Below is a small trained network, with its code and all its weights. Each question gives an input and a class and asks what happens when units are switched off, that is, made to give their printed mean instead of their output.

import numpy as np


def w(rows, s, z=0):
    codes = np.array(rows[::2]) - 128.0
    scale = np.full(codes.shape[1], s)
    scale[-1] = z or s
    return codes * scale


def norm(h):
    return h / np.sqrt((h * h).mean(-1, keepdims=True) + 1e-5)


def f(y):
    return y / 2 * (1 + np.tanh(0.7978845608 * (y + 0.044715 * y**3)))


def log_softmax(a):
    a = a - a.max(-1, keepdims=True)
    return a - np.log(np.exp(a).sum(-1, keepdims=True))


def net(x, mask):
    res = np.array(x, float).reshape(1, 7) / 4 @ E
    u = 0
    for l in range(4):
        y = f(norm(res) @ A[l][:, :-1].T + A[l][:, -1])
        res = res + np.where(mask[u : u + 8], y, B[l][:, -1]) @ B[l][:, :-1]
        u += 8
    return log_softmax(norm(res)[-1] @ U[:, :-1].T + U[:, -1])


A, B = {}, {}
E = w([
[126,130,131,127],'x0',
[22,136,50,135],'x1',
[127,130,132,128],'x2',
[157,119,101,34],'x3',
[80,9,203,125],'x4',
[127,128,131,127],'x5',
[124,133,135,126],'x6',
],0.012)
A[0] = w([
[226,170,103,166,45],'0.n0',
[102,148,136,142,68],'0.n1',
[81,99,128,116,80],'0.n2',
[142,149,164,182,45],'0.n3',
[46,120,75,123,186],'0.n4',
[136,176,101,132,193],'0.n5',
[120,135,147,252,254],'0.n6',
[110,146,127,119,106],'0.n7',
],0.017,0.007)
B[0] = w([
[145,240,186,112,180],'0.n0',
[142,92,45,140,122],'0.n1',
[84,56,134,115,147],'0.n2',
[195,126,143,136,143],'0.n3',
[51,95,85,106,214],'0.n4',
[189,232,153,145,184],'0.n5',
[159,102,147,254,247],'0.n6',
[170,123,121,134,126],'0.n7',
],0.0091,0.011)
A[1] = w([
[90,130,154,130,55],'1.n0',
[117,137,139,136,40],'1.n1',
[242,91,137,105,241],'1.n2',
[102,142,156,155,49],'1.n3',
[159,4,137,94,122],'1.n4',
[123,119,172,162,2],'1.n5',
[100,189,115,42,153],'1.n6',
[134,123,175,149,48],'1.n7',
],0.017,0.0042)
B[1] = w([
[177,132,82,151,124],'1.n0',
[117,139,125,142,114],'1.n1',
[133,81,208,127,255],'1.n2',
[112,92,94,208,134],'1.n3',
[98,178,253,111,242],'1.n4',
[180,56,71,142,151],'1.n5',
[208,28,100,140,216],'1.n6',
[219,32,93,137,155],'1.n7',
],0.0071,0.0074)
A[2] = w([
[121,130,166,142,112],'2.n0',
[125,133,132,115,117],'2.n1',
[130,120,131,130,123],'2.n2',
[110,138,139,188,135],'2.n3',
[127,197,124,100,138],'2.n4',
[132,133,136,249,1],'2.n5',
[162,169,101,179,90],'2.n6',
[131,151,94,172,53],'2.n7',
],0.019,0.012)
B[2] = w([
[171,103,123,139,180],'2.n0',
[118,111,125,129,115],'2.n1',
[134,126,119,136,130],'2.n2',
[110,170,101,212,253],'2.n3',
[107,8,134,125,205],'2.n4',
[144,104,95,4,244],'2.n5',
[44,191,122,96,210],'2.n6',
[94,154,71,91,133],'2.n7',
],0.014,0.0047)
A[3] = w([
[67,155,93,105,100],'3.n0',
[233,129,136,115,34],'3.n1',
[120,132,188,16,153],'3.n2',
[99,91,43,135,77],'3.n3',
[155,149,72,250,75],'3.n4',
[56,126,153,148,101],'3.n5',
[155,187,76,23,182],'3.n6',
[172,179,156,69,2],'3.n7',
],0.015,0.0069)
B[3] = w([
[191,137,92,96,174],'3.n0',
[109,219,23,107,194],'3.n1',
[92,181,84,66,255],'3.n2',
[175,139,158,153,192],'3.n3',
[100,165,180,27,235],'3.n4',
[138,165,103,139,171],'3.n5',
[156,6,85,195,223],'3.n6',
[165,146,128,36,151],'3.n7',
],0.011,0.0061)
U = w([
[182,254,188,197,104],'0',
[184,57,203,217,201],'1',
[72,238,42,168,102],'2',
[22,74,120,237,158],'3',
[223,177,76,36,153],'4',
[122,109,232,28,148],'5',
[159,35,31,156,199],'6',
[3,45,98,29,2],'7',
],0.025,0.004)

Each question gives the input, the list of numbers given to net, and the class t.
The units are the neurons (one row each of A and B). Each row of codes is followed by its name. A weight is (code - 128) times the scale printed after its matrix; where a second scale follows, it is the last column's (A, B and U).
mask holds one flag per neuron, layer by layer. A switched-off neuron (its flag False) gives its mean, the last column of its row in B, instead of its output. The means were averaged over made-up inputs and are rounded, as every weight is.
A unit's drop is (log p(t) with every unit on - log p(t) with that unit switched off) / (log p(t) with every unit on - log p(t) with every unit switched off).
The circuit of an input: a set's keep is (log p(t) with only the set's units on - log p(t) with every unit switched off) / (log p(t) with every unit on - log p(t) with every unit switched off). Starting from the 12 units with the biggest drops (on a tie, the unit counted first), units are removed one at a time, each time the one whose removal leaves the highest keep (on an exact tie, the one counted first), for as long as the keep stays at least 0.8.
circuit, biggest first: the units of the circuit, biggest drop first
unit that matters most: the unit with the biggest drop
k most important neurons: the k neurons with the biggest drops, biggest first
k most important neurons of layer l: the k neurons of layer l with the biggest drops, biggest first
drop when u is switched off: that unit's drop, to one decimal
input [-3,2,4,2,-8,7,-3], class 6: circuit, biggest first => [3.n6]
input [7,4,-1,0,8,-5,3], class 3: 2 most important neurons => [2.n5 3.n4]
input [-4,1,7,4,-6,-6,4], class 6: 3 most important neurons => [3.n6 2.n4 1.n4]
input [-2,-2,4,0,-8,1,-8], class 0: 2 most important neurons of layer 0 => [0.n5 0.n4]
input [8,1,-5,4,-2,2,-1], class 6: 2 most important neurons of layer 1 => [1.n6 1.n4]
input [1,1,0,3,0,7,-2], class 6: 2 most important neurons => [0.n6 1.n2]
input [4,8,8,-8,-1,-4,-4], class 2: 2 most important neurons of layer 2 => [2.n5 2.n4]
input [4,5,-6,-8,0,-6,-7], class 2: 2 most important neurons of layer 1 => [1.n2 1.n6]
input [-3,-2,-1,6,1,5,-5], class 5: 2 most important neurons of layer 0 => [0.n0 0.n5]
input [-1,5,-6,6,-8,-5,6], class 6: drop when 3.n6 is switched off => 0.2
input [2,8,6,6,-5,0,2], class 6: drop when 3.n7 is switched off => 0.0
input [3,4,1,2,-5,-7,2], class 6: drop when 0.n6 is switched off => 0.4
input [-7,6,-6,8,-7,-4,-7], class 6: drop when 3.n6 is switched off => 0.1
input [7,4,-3,5,-6,-6,-6], class 6: unit that matters most => 3.n6
